Below is a small trained network, with its code and all its weights. Each question gives an input and a target symbol and asks what happens when units are switched off, that is, made to give their printed mean instead of their output.

import numpy as np


def w(rows, s, z=0):
    codes = np.array(rows[::2]) - 128.0
    scale = np.full(codes.shape[1], s)
    scale[-1] = z or s
    return codes * scale


def norm(h):
    return h / np.sqrt((h * h).mean(-1, keepdims=True) + 1e-5)


def f(y):
    return np.maximum(y, 0)


def softmax(a):
    e = np.exp(a - a.max(-1, keepdims=True))
    return e / e.sum(-1, keepdims=True)


def log_softmax(a):
    a = a - a.max(-1, keepdims=True)
    return a - np.log(np.exp(a).sum(-1, keepdims=True))


def net(x, mask):
    ids = ['αβγδεζηθλμξστφψω'.index(c) for c in x.split()]
    T = len(ids)
    res = E[ids] + P[:T]
    u = 0
    for l in range(3):
        q, k, v = (norm(res) @ M[l].T for M in (Q, K, V))
        z = softmax(np.where(np.tri(T) > 0, q @ k.T / 4**0.5, -1e9)) @ v
        res = res + np.where(mask[u], z, O[l][:, -1]) @ O[l][:, :-1]
        u += 1
        y = f(norm(res) @ A[l][:, :-1].T + A[l][:, -1])
        res = res + np.where(mask[u : u + 4], y, B[l][:, -1]) @ B[l][:, :-1]
        u += 4
    return log_softmax(norm(res)[-1] @ U[:, :-1].T + U[:, -1])


Q, K, V, O, A, B = {}, {}, {}, {}, {}, {}
E = w([
[80,179,110,216,129,134],'α',
[133,107,115,143,136,158],'β',
[100,125,107,129,140,139],'γ',
[112,109,151,102,152,161],'δ',
[134,85,132,153,127,123],'ε',
[115,92,101,125,148,183],'ζ',
[109,126,116,141,118,155],'η',
[148,125,107,130,122,144],'θ',
[151,102,141,107,249,139],'λ',
[123,133,96,124,126,133],'μ',
[164,227,54,53,153,162],'ξ',
[160,149,158,101,11,147],'σ',
[123,79,159,160,105,138],'τ',
[63,131,113,104,131,154],'φ',
[100,115,119,126,113,106],'ψ',
[165,152,165,45,174,88],'ω',
],0.016)
P = w([
[194,214,159,118,139,70],'0',
[10,8,73,74,88,168],'1',
[58,24,73,72,83,184],'2',
[100,26,82,73,78,210],'3',
[118,31,106,52,61,210],'4',
[143,48,140,72,59,227],'5',
[175,42,137,81,53,253],'6',
[127,38,113,50,52,242],'7',
],0.0058)
Q[0] = w([
[24,140,121,136,137,106],'L0H0',
[118,50,124,105,84,140],'L0H0',
[164,173,139,83,99,75],'L0H0',
[158,118,159,243,138,1],'L0H0',
],0.0082)
K[0] = w([
[69,55,163,180,106,114],'L0H0',
[62,164,140,184,196,125],'L0H0',
[152,90,163,59,171,96],'L0H0',
[131,1,11,49,125,157],'L0H0',
],0.0072)
V[0] = w([
[146,177,49,154,254,37],'L0H0',
[63,187,90,59,87,77],'L0H0',
[127,109,129,23,205,147],'L0H0',
[185,65,149,64,156,27],'L0H0',
],0.0062)
O[0] = w([
[131,142,173,209,156,252,186],'L0H0',
[70,184,223,164,76,115,252],'L0H0',
[109,115,253,78,195,160,207],'L0H0',
[146,52,166,26,63,240,88],'L0H0',
],0.0063,0.004)
A[0] = w([
[165,83,74,125,108,37,29],'L0N0',
[156,68,64,131,254,135,41],'L0N1',
[59,142,69,97,124,166,57],'L0N2',
[143,8,155,201,70,179,251],'L0N3',
],0.0065,0.0019)
B[0] = w([
[2,137,138,138,151,144,146],'L0N0',
[128,19,160,205,158,102,152],'L0N1',
[139,155,199,147,130,134,187],'L0N2',
[53,147,58,81,140,83,255],'L0N3',
],0.0088,0.0054)
Q[1] = w([
[27,28,84,94,123,181],'L1H0',
[10,205,118,125,115,107],'L1H0',
[255,147,147,126,125,29],'L1H0',
[35,99,163,156,150,105],'L1H0',
],0.0079)
K[1] = w([
[197,201,170,16,66,169],'L1H0',
[194,22,13,19,103,212],'L1H0',
[2,122,124,251,218,130],'L1H0',
[139,159,47,70,77,168],'L1H0',
],0.0065)
V[1] = w([
[46,151,144,125,213,123],'L1H0',
[103,56,190,176,2,147],'L1H0',
[108,181,108,208,114,129],'L1H0',
[88,207,198,122,114,35],'L1H0',
],0.0063)
O[1] = w([
[148,143,144,157,230,98,252],'L1H0',
[178,43,190,170,2,136,137],'L1H0',
[73,123,94,194,127,124,103],'L1H0',
[20,113,214,124,133,85,222],'L1H0',
],0.0076,0.0023)
A[1] = w([
[183,76,82,83,8,91,55],'L1N0',
[114,3,42,62,79,170,65],'L1N1',
[223,76,71,247,136,119,252],'L1N2',
[159,232,127,37,160,158,226],'L1N3',
],0.0047,0.0024)
B[1] = w([
[27,1,117,156,178,250,178],'L1N0',
[12,97,171,48,125,187,224],'L1N1',
[19,207,68,108,57,200,166],'L1N2',
[104,148,125,107,175,5,254],'L1N3',
],0.0049,0.0035)
Q[2] = w([
[165,78,123,234,167,32],'L2H0',
[249,97,118,170,128,118],'L2H0',
[254,72,129,157,37,77],'L2H0',
[157,99,100,147,41,98],'L2H0',
],0.0082)
K[2] = w([
[22,109,167,111,63,59],'L2H0',
[21,181,123,147,25,140],'L2H0',
[2,171,121,200,71,100],'L2H0',
[72,151,141,181,142,89],'L2H0',
],0.0093)
V[2] = w([
[125,86,205,166,179,124],'L2H0',
[175,131,141,80,138,162],'L2H0',
[131,7,83,123,156,94],'L2H0',
[129,130,97,186,132,214],'L2H0',
],0.013)
O[2] = w([
[208,137,255,201,164,135,227],'L2H0',
[200,85,102,76,160,165,143],'L2H0',
[71,4,108,170,193,74,1],'L2H0',
[75,119,95,197,113,248,73],'L2H0',
],0.0089,0.0047)
A[2] = w([
[172,202,89,91,40,119,149],'L2N0',
[143,156,50,132,254,127,168],'L2N1',
[136,186,147,130,167,8,1],'L2N2',
[91,89,51,75,158,140,158],'L2N3',
],0.0094,0.0058)
B[2] = w([
[7,115,170,146,121,93,254],'L2N0',
[73,147,145,182,247,97,233],'L2N1',
[170,180,76,118,219,100,192],'L2N2',
[189,177,145,104,116,154,248],'L2N3',
],0.011,0.0042)
U = w([
[86,135,156,108,148,142,246],'α',
[107,137,154,121,117,170,179],'β',
[139,134,162,86,115,148,125],'γ',
[192,111,159,54,159,96,90],'δ',
[104,88,105,95,85,4,98],'ε',
[192,103,143,135,173,203,85],'ζ',
[139,107,82,166,156,175,82],'η',
[147,162,61,184,106,116,107],'θ',
[113,47,174,174,195,141,77],'λ',
[120,74,158,104,17,143,141],'μ',
[124,173,214,155,117,60,69],'ξ',
[103,210,95,50,171,160,101],'σ',
[126,166,47,221,115,54,101],'τ',
[162,97,55,119,131,167,106],'φ',
[183,168,143,195,99,209,93],'ψ',
[127,66,47,116,143,66,96],'ω',
],0.013,0.014)

Each question gives the input, a string of symbols that net reads in full, and the target symbol t.
The units are the heads (4 rows each of Q, K, V and O) and the neurons (one row each of A and B). Each row of codes is followed by its name. A weight is (code - 128) times the scale printed after its matrix; where a second scale follows, it is the last column's (O, A, B and U).
mask holds one flag per unit, layer by layer, with each layer's heads first. A switched-off unit (its flag False) gives its mean, the last column of its rows in O or B, instead of its output. The means were averaged over made-up inputs and are rounded, as every weight is.
A unit's drop is (log p(t) with every unit on - log p(t) with that unit switched off) / (log p(t) with every unit on - log p(t) with every unit switched off).
The circuit of an input: a set's keep is (log p(t) with only the set's units on - log p(t) with every unit switched off) / (log p(t) with every unit on - log p(t) with every unit switched off). Starting from the 12 units with the biggest drops (on a tie, the unit counted first), units are removed one at a time, each time the one whose removal leaves the highest keep (on an exact tie, the one counted first), for as long as the keep stays at least 0.8.
units of the circuit, in order: the units of the circuit, biggest drop first
most important unit: the unit with the biggest drop
top k neurons: the k neurons with the biggest drops, biggest first
k most important neurons of layer l: the k neurons of layer l with the biggest drops, biggest first
drop of u: that unit's drop, to one decimal
input σ ξ φ ε μ λ φ, target λ: most important unit -> L2H0
input φ γ τ, target ξ: units of the circuit, in order -> L2H0; L0H0
input φ ψ φ, target ξ: units of the circuit, in order -> L2H0; L1H0; L0H0
input φ ψ ε, target ξ: units of the circuit, in order -> L0H0; L2H0
input ξ θ λ ξ φ σ β φ, target μ: units of the circuit, in order -> L1H0; L0H0; L2N1
input ξ β θ φ ψ γ δ ω, target δ: units of the circuit, in order -> L2H0; L1H0
input φ ε ω σ φ, target ξ: units of the circuit, in order -> L2H0; L0H0
input μ σ λ ω θ, target δ: units of the circuit, in order -> L2H0; L0N3; L1H0; L2N0
input θ φ τ φ φ φ, target σ: units of the circuit, in order -> L0H0; L1H0
input φ γ β φ δ β, target ξ: units of the circuit, in order -> L0H0; L2H0
input δ σ μ μ γ η λ, target λ: top 3 neurons -> L0N1; L2N1; L1N0
input σ μ ε τ θ λ ξ η, target σ: top 4 neurons -> L2N3; L0N0; L0N3; L0N1
input ξ μ φ τ α σ ω, target δ: units of the circuit, in order -> L2H0; L2N0; L1H0
input φ α μ ψ σ σ τ, target μ: units of the circuit, in order -> L1H0
input σ τ φ α, target τ: 2 most important neurons of layer 2 -> L2N0; L2N2
input σ φ σ, target μ: top 4 neurons -> L0N3; L1N0; L2N1; L1N3
input μ σ ε, target μ: drop of L2N2 -> 0.0
input ω φ α δ σ ψ, target μ: drop of L1N2 -> 0.1
input ζ λ γ, target λ: drop of L2H0 -> 0.4
input σ ε σ, target μ: most important neuron of layer 0 -> L0N3
input γ φ γ δ φ ζ ε, target ψ: 2 most important neurons of layer 2 -> L2N0; L2N1
input θ ξ ζ β, target σ: top 2 neurons -> L2N3; L0N3
